Below are the code and all the weights of a small trained network. Each question names an input and a class and asks about switching units off, where a switched-off unit gives its printed mean instead of its output.

import numpy as np


def w(rows, s, z=0):
    codes = np.array(rows[::2]) - 128.0
    scale = np.full(codes.shape[1], s)
    scale[-1] = z or s
    return codes * scale


def f(y):
    return np.maximum(y, 0)


def log_softmax(a):
    a = a - a.max(-1, keepdims=True)
    return a - np.log(np.exp(a).sum(-1, keepdims=True))


def net(x, mask):
    res = np.array(x, float).reshape(1, 4) / 4 @ E
    y = f(res @ A[0][:, :-1].T + A[0][:, -1])
    res = res + np.where(mask, y, B[0][:, -1]) @ B[0][:, :-1]
    return log_softmax(res[-1] @ U[:, :-1].T + U[:, -1])


A, B = {}, {}
E = w([
[39,175,201,237],'x0',
[123,73,225,79],'x1',
[41,122,46,85],'x2',
[137,3,137,156],'x3',
],0.0044)
A[0] = w([
[132,127,159,115,33],'N0',
[65,116,115,145,53],'N1',
[123,125,17,98,137],'N2',
[114,125,154,141,42],'N3',
[132,105,129,110,169],'N4',
[180,146,117,56,162],'N5',
[115,114,168,96,133],'N6',
[126,152,125,128,142],'N7',
[139,38,151,147,135],'N8',
[121,251,109,120,151],'N9',
[96,180,136,110,147],'N10',
[130,118,136,138,145],'N11',
[132,130,151,135,92],'N12',
[133,120,126,117,125],'N13',
[146,138,156,139,137],'N14',
[116,140,145,114,151],'N15',
[100,152,166,100,138],'N16',
[145,132,172,140,102],'N17',
[180,138,131,163,208],'N18',
[139,121,136,126,61],'N19',
[141,132,110,121,190],'N20',
[126,127,128,129,116],'N21',
[152,139,143,138,247],'N22',
[116,182,117,120,78],'N23',
[119,125,82,115,125],'N24',
[141,28,132,43,242],'N25',
[133,131,159,137,80],'N26',
[173,145,122,61,149],'N27',
[188,123,115,176,176],'N28',
[140,86,142,96,98],'N29',
[127,127,83,116,132],'N30',
[132,129,129,120,119],'N31',
[150,140,143,138,239],'N32',
[149,100,144,113,26],'N33',
[122,123,163,111,120],'N34',
],0.017,0.0014)
B[0] = w([
[137,104,133,119,144],'N0',
[70,122,187,123,172],'N1',
[205,50,98,137,240],'N2',
[138,140,131,95,147],'N3',
[120,128,128,154,158],'N4',
[143,50,152,127,213],'N5',
[177,129,78,150,166],'N6',
[125,148,123,124,152],'N7',
[113,201,101,131,205],'N8',
[113,238,91,113,247],'N9',
[120,178,107,132,185],'N10',
[132,139,129,115,142],'N11',
[145,119,118,124,144],'N12',
[128,121,137,136,141],'N13',
[144,116,122,110,156],'N14',
[139,141,107,133,147],'N15',
[154,155,79,144,164],'N16',
[154,105,115,110,164],'N17',
[162,146,102,105,174],'N18',
[115,121,131,132,135],'N19',
[137,125,129,112,157],'N20',
[126,127,130,128,129],'N21',
[144,131,120,109,163],'N22',
[111,173,109,129,178],'N23',
[151,92,125,131,175],'N24',
[82,112,128,253,255],'N25',
[151,116,113,122,149],'N26',
[143,61,152,129,203],'N27',
[175,151,87,108,174],'N28',
[102,126,132,170,173],'N29',
[158,97,116,129,173],'N30',
[129,122,132,128,134],'N31',
[141,131,120,109,162],'N32',
[91,121,143,143,155],'N33',
[162,123,92,137,154],'N34',
],0.05,0.0066)
U = w([
[201,117,102,17,172],'0',
[63,229,113,148,182],'1',
[128,3,159,160,4],'2',
[48,113,228,78,117],'3',
],0.0065,0.0019)

Each question gives the input, the list of numbers given to net, and the class t.
The units are the neurons (one row each of A and B). Each row of codes is followed by its name. A weight is (code - 128) times the scale printed after its matrix; where a second scale follows, it is the last column's (A, B and U).
mask holds one flag per neuron, in row order. A switched-off neuron (its flag False) gives its mean, the last column of its row in B, instead of its output. The means were averaged over made-up inputs and are rounded, as every weight is.
A unit's drop is (log p(t) with every unit on - log p(t) with that unit switched off) / (log p(t) with every unit on - log p(t) with every unit switched off).
The circuit of an input: a set's keep is (log p(t) with only the set's units on - log p(t) with every unit switched off) / (log p(t) with every unit on - log p(t) with every unit switched off). Starting from the 12 units with the biggest drops (on a tie, the unit counted first), units are removed one at a time, each time the one whose removal leaves the highest keep (on an exact tie, the one counted first), for as long as the keep stays at least 0.8.
circuit, biggest first: the units of the circuit, biggest drop first
most important unit: the unit with the biggest drop
k most important neurons: the k neurons with the biggest drops, biggest first
drop of u: that unit's drop, to one decimal
input [7,3,5,6], class 1: circuit, biggest first => N2
input [1,7,6,1], class 1: 2 most important neurons => N2; N5
input [1,7,-3,4], class 1: 2 most important neurons => N8; N2
input [6,-8,3,6], class 3: 2 most important neurons => N1; N25
input [4,6,-3,5], class 1: 2 most important neurons => N8; N2
input [0,0,8,-1], class 2: 2 most important neurons => N2; N8
input [-7,-6,-1,-3], class 2: 3 most important neurons => N5; N27; N2
input [-1,-8,2,-5], class 0: 2 most important neurons => N2; N25
input [-2,-3,-6,5], class 1: 4 most important neurons => N2; N8; N5; N27
input [-6,-3,-7,-1], class 2: 3 most important neurons => N9; N5; N27
input [-4,3,-4,6], class 1: 4 most important neurons => N8; N2; N24; N30
input [7,4,-2,3], class 0: 2 most important neurons => N25; N9
input [-3,5,6,-7], class 2: 3 most important neurons => N5; N27; N8
input [5,6,-5,7], class 1: most important unit => N8
input [1,-8,-5,0], class 0: 2 most important neurons => N25; N28
input [1,-7,2,0], class 0: 2 most important neurons => N25; N2
input [-4,-2,-7,5], class 1: 3 most important neurons => N8; N2; N28
input [-2,-7,4,-1], class 0: drop of N25 => 1.0
input [6,7,-2,1], class 0: drop of N25 => 0.3
input [-7,8,-5,-6], class 2: drop of N4 => 0.0
input [1,8,-6,8], class 1: circuit, biggest first => N8
input [3,2,5,7], class 1: drop of N2 => 0.1
